Here is a tiny trained network, its code and every weight. The questions are about switching its units off for an input and a target symbol, where a switched-off unit gives its printed mean instead of its output.

import numpy as np


def w(rows, s, z=0):
    codes = np.array(rows[::2]) - 128.0
    scale = np.full(codes.shape[1], s)
    scale[-1] = z or s
    return codes * scale


def f(y):
    return np.maximum(y, 0)


def softmax(a):
    e = np.exp(a - a.max(-1, keepdims=True))
    return e / e.sum(-1, keepdims=True)


def log_softmax(a):
    a = a - a.max(-1, keepdims=True)
    return a - np.log(np.exp(a).sum(-1, keepdims=True))


def net(x, mask):
    ids = ['αδεθλστφω'.index(c) for c in x.split()]
    T = len(ids)
    res = E[ids] + P[:T]
    u = 0
    for l in range(3):
        q, k, v = (res @ M[l].T for M in (Q, K, V))
        z = softmax(np.where(np.tri(T) > 0, q @ k.T / 2**0.5, -1e9)) @ v
        res = res + np.where(mask[u], z, O[l][:, -1]) @ O[l][:, :-1]
        u += 1
        y = f(res @ A[l][:, :-1].T + A[l][:, -1])
        res = res + np.where(mask[u : u + 8], y, B[l][:, -1]) @ B[l][:, :-1]
        u += 8
    return log_softmax(res[-1] @ U[:, :-1].T + U[:, -1])


Q, K, V, O, A, B = {}, {}, {}, {}, {}, {}
E = w([
[79,162,205],'α',
[169,134,202],'δ',
[189,85,167],'ε',
[165,127,170],'θ',
[137,150,24],'λ',
[52,206,112],'σ',
[79,72,21],'τ',
[41,34,94],'φ',
[155,255,150],'ω',
],0.0096)
P = w([
[170,89,214],'0',
[90,176,124],'1',
[69,19,107],'2',
[255,138,123],'3',
[81,187,142],'4',
[74,44,159],'5',
[249,107,119],'6',
[86,196,155],'7',
[75,47,187],'8',
[248,91,146],'9',
],0.0074)
Q[0] = w([
[161,76,254],'0.h1',
[36,108,203],'0.h1',
],0.0081)
K[0] = w([
[62,50,2],'0.h1',
[34,203,12],'0.h1',
],0.0049)
V[0] = w([
[118,133,83],'0.h1',
[253,153,105],'0.h1',
],0.0047)
O[0] = w([
[132,57,114,11],'0.h1',
[200,203,255,4],'0.h1',
],0.0035,0.00036)
A[0] = w([
[121,64,226,23],'0.n1',
[37,176,145,142],'0.n2',
[254,126,127,27],'0.n3',
[219,159,144,255],'0.n4',
[169,176,187,216],'0.n5',
[73,149,166,6],'0.n6',
[57,59,170,67],'0.n7',
[40,148,24,67],'0.n8',
],0.0097,0.0027)
B[0] = w([
[53,37,99,167],'0.n1',
[122,173,222,215],'0.n2',
[146,170,231,188],'0.n3',
[163,103,19,252],'0.n4',
[160,55,109,247],'0.n5',
[225,87,192,149],'0.n6',
[85,109,2,183],'0.n7',
[129,207,186,192],'0.n8',
],0.013,0.0045)
Q[1] = w([
[139,205,160],'1.h1',
[137,111,2],'1.h1',
],0.0059)
K[1] = w([
[98,227,105],'1.h1',
[93,3,28],'1.h1',
],0.006)
V[1] = w([
[8,147,70],'1.h1',
[2,35,146],'1.h1',
],0.0058)
O[1] = w([
[195,100,133,110],'1.h1',
[146,101,255,249],'1.h1',
],0.0091,0.0016)
A[1] = w([
[161,254,132,69],'1.n1',
[157,121,62,209],'1.n2',
[192,159,195,6],'1.n3',
[70,208,178,208],'1.n4',
[218,59,151,71],'1.n5',
[134,35,117,160],'1.n6',
[190,41,68,205],'1.n7',
[117,39,115,231],'1.n8',
],0.0086,0.0026)
B[1] = w([
[94,229,255,185],'1.n1',
[223,137,68,188],'1.n2',
[18,72,135,165],'1.n3',
[27,24,111,204],'1.n4',
[57,214,193,221],'1.n5',
[161,180,138,211],'1.n6',
[63,83,11,254],'1.n7',
[194,211,76,216],'1.n8',
],0.0094,0.0074)
Q[2] = w([
[212,229,252],'2.h1',
[134,253,41],'2.h1',
],0.0048)
K[2] = w([
[175,253,196],'2.h1',
[245,165,162],'2.h1',
],0.006)
V[2] = w([
[154,255,217],'2.h1',
[31,217,5],'2.h1',
],0.0069)
O[2] = w([
[205,5,194,115],'2.h1',
[2,185,165,245],'2.h1',
],0.0067,0.011)
A[2] = w([
[128,31,169,142],'2.n1',
[194,155,47,76],'2.n2',
[211,120,44,64],'2.n3',
[161,208,80,228],'2.n4',
[198,235,200,28],'2.n5',
[104,37,88,101],'2.n6',
[60,2,103,253],'2.n7',
[169,53,165,67],'2.n8',
],0.0096,0.0034)
B[2] = w([
[184,83,188,159],'2.n1',
[175,149,3,177],'2.n2',
[36,184,67,151],'2.n3',
[167,62,250,244],'2.n4',
[210,217,96,141],'2.n5',
[79,106,111,134],'2.n6',
[215,88,37,190],'2.n7',
[84,222,105,133],'2.n8',
],0.014,0.011)
U = w([
[195,78,76,132],'α',
[120,129,128,243],'δ',
[139,160,62,255],'ε',
[129,136,114,196],'θ',
[77,194,173,64],'λ',
[107,100,169,78],'σ',
[2,143,164,77],'τ',
[80,111,49,39],'φ',
[219,164,151,163],'ω',
],0.009,0.0021)

Each question gives the input, a string of symbols that net reads in full, and the target symbol t.
The units are the heads (2 rows each of Q, K, V and O) and the neurons (one row each of A and B). Each row of codes is followed by its name. A weight is (code - 128) times the scale printed after its matrix; where a second scale follows, it is the last column's (O, A, B and U).
mask holds one flag per unit, layer by layer, with each layer's heads first. A switched-off unit (its flag False) gives its mean, the last column of its rows in O or B, instead of its output. The means were averaged over made-up inputs and are rounded, as every weight is.
A unit's drop is (log p(t) with every unit on - log p(t) with that unit switched off) / (log p(t) with every unit on - log p(t) with every unit switched off).
The circuit of an input: a set's keep is (log p(t) with only the set's units on - log p(t) with every unit switched off) / (log p(t) with every unit on - log p(t) with every unit switched off). Starting from the 12 units with the biggest drops (on a tie, the unit counted first), units are removed one at a time, each time the one whose removal leaves the highest keep (on an exact tie, the one counted first), for as long as the keep stays at least 0.8.
circuit, biggest first: the units of the circuit, biggest drop first
most important unit: the unit with the biggest drop
top k neurons: the k neurons with the biggest drops, biggest first
top k neurons in layer l: the k neurons of layer l with the biggest drops, biggest first
input α σ α σ ε λ, target α: most important unit : 2.h1
input ω ω σ, target τ: circuit, biggest first : [0.n8 1.n4 0.n4]
input α σ σ, target α: top 4 neurons in layer 1 : [1.n7 1.n1 1.n4 1.n8]
input α θ θ φ ω ω ε ω φ, target α: top 2 neurons : [0.n3 1.n8]
input τ ω ω ω α δ α τ, target τ: circuit, biggest first : [1.n4 0.n8 0.n5 0.n4]
input ω ω ω δ, target ε: top 2 neurons in layer 2 : [2.n2 2.n3]
input α θ ω, target α: circuit, biggest first : [2.h1 1.n5 1.n7]
input ω ω α, target τ: top 4 neurons : [0.n4 0.n5 1.n7 1.n8]
input α θ τ α ω ω φ θ ω ω, target ε: top 2 neurons in layer 1 : [1.n7 1.n2]
input ω ε ω θ, target ε: circuit, biggest first : [0.n4 1.n2 2.n3]
input α τ ε α α σ, target α: circuit, biggest first : [2.n7 1.n5]
input ω θ ω τ ω ε, target τ: circuit, biggest first : [2.h1 1.n7 0.n2]
input ω ω λ ω θ ε θ σ ε, target τ: top 3 neurons in layer 0 : [0.n1 0.n4 0.n5]
input σ ε ω α δ θ δ σ ω φ, target ε: top 2 neurons : [2.n2 0.n3]
input ω ω θ, target τ: top 3 neurons : [0.n4 2.n7 1.n7]
input ω σ ω, target τ: top 2 neurons : [0.n4 0.n5]
input α ε ω θ, target ε: circuit, biggest first : [0.n4 1.h1 2.n2]
input α ω τ ω ω λ ω ω, target ω: top 2 neurons : [0.n2 1.n1]
input θ λ φ φ φ, target φ: top 3 neurons : [2.n7 1.n4 0.n8]
input ω τ ε λ α δ, target τ: top 4 neurons in layer 1 : [1.n8 1.n7 1.n5 1.n2]
input ω θ ω σ λ ω ω, target ε: most important unit : 0.n4
input ω σ σ, target τ: circuit, biggest first : [1.n4 0.n8 0.n4]
input ω α τ τ ω ω, target τ: top neuron : [2.n7]
input ω ω α α α δ, target τ: top 2 neurons : [1.n8 0.n4]
input λ ω τ ε α σ λ σ, target σ: top 4 neurons : [1.n4 0.n2 1.n1 1.n7]
input α σ ω, target α: top 2 neurons : [1.n8 1.n7]
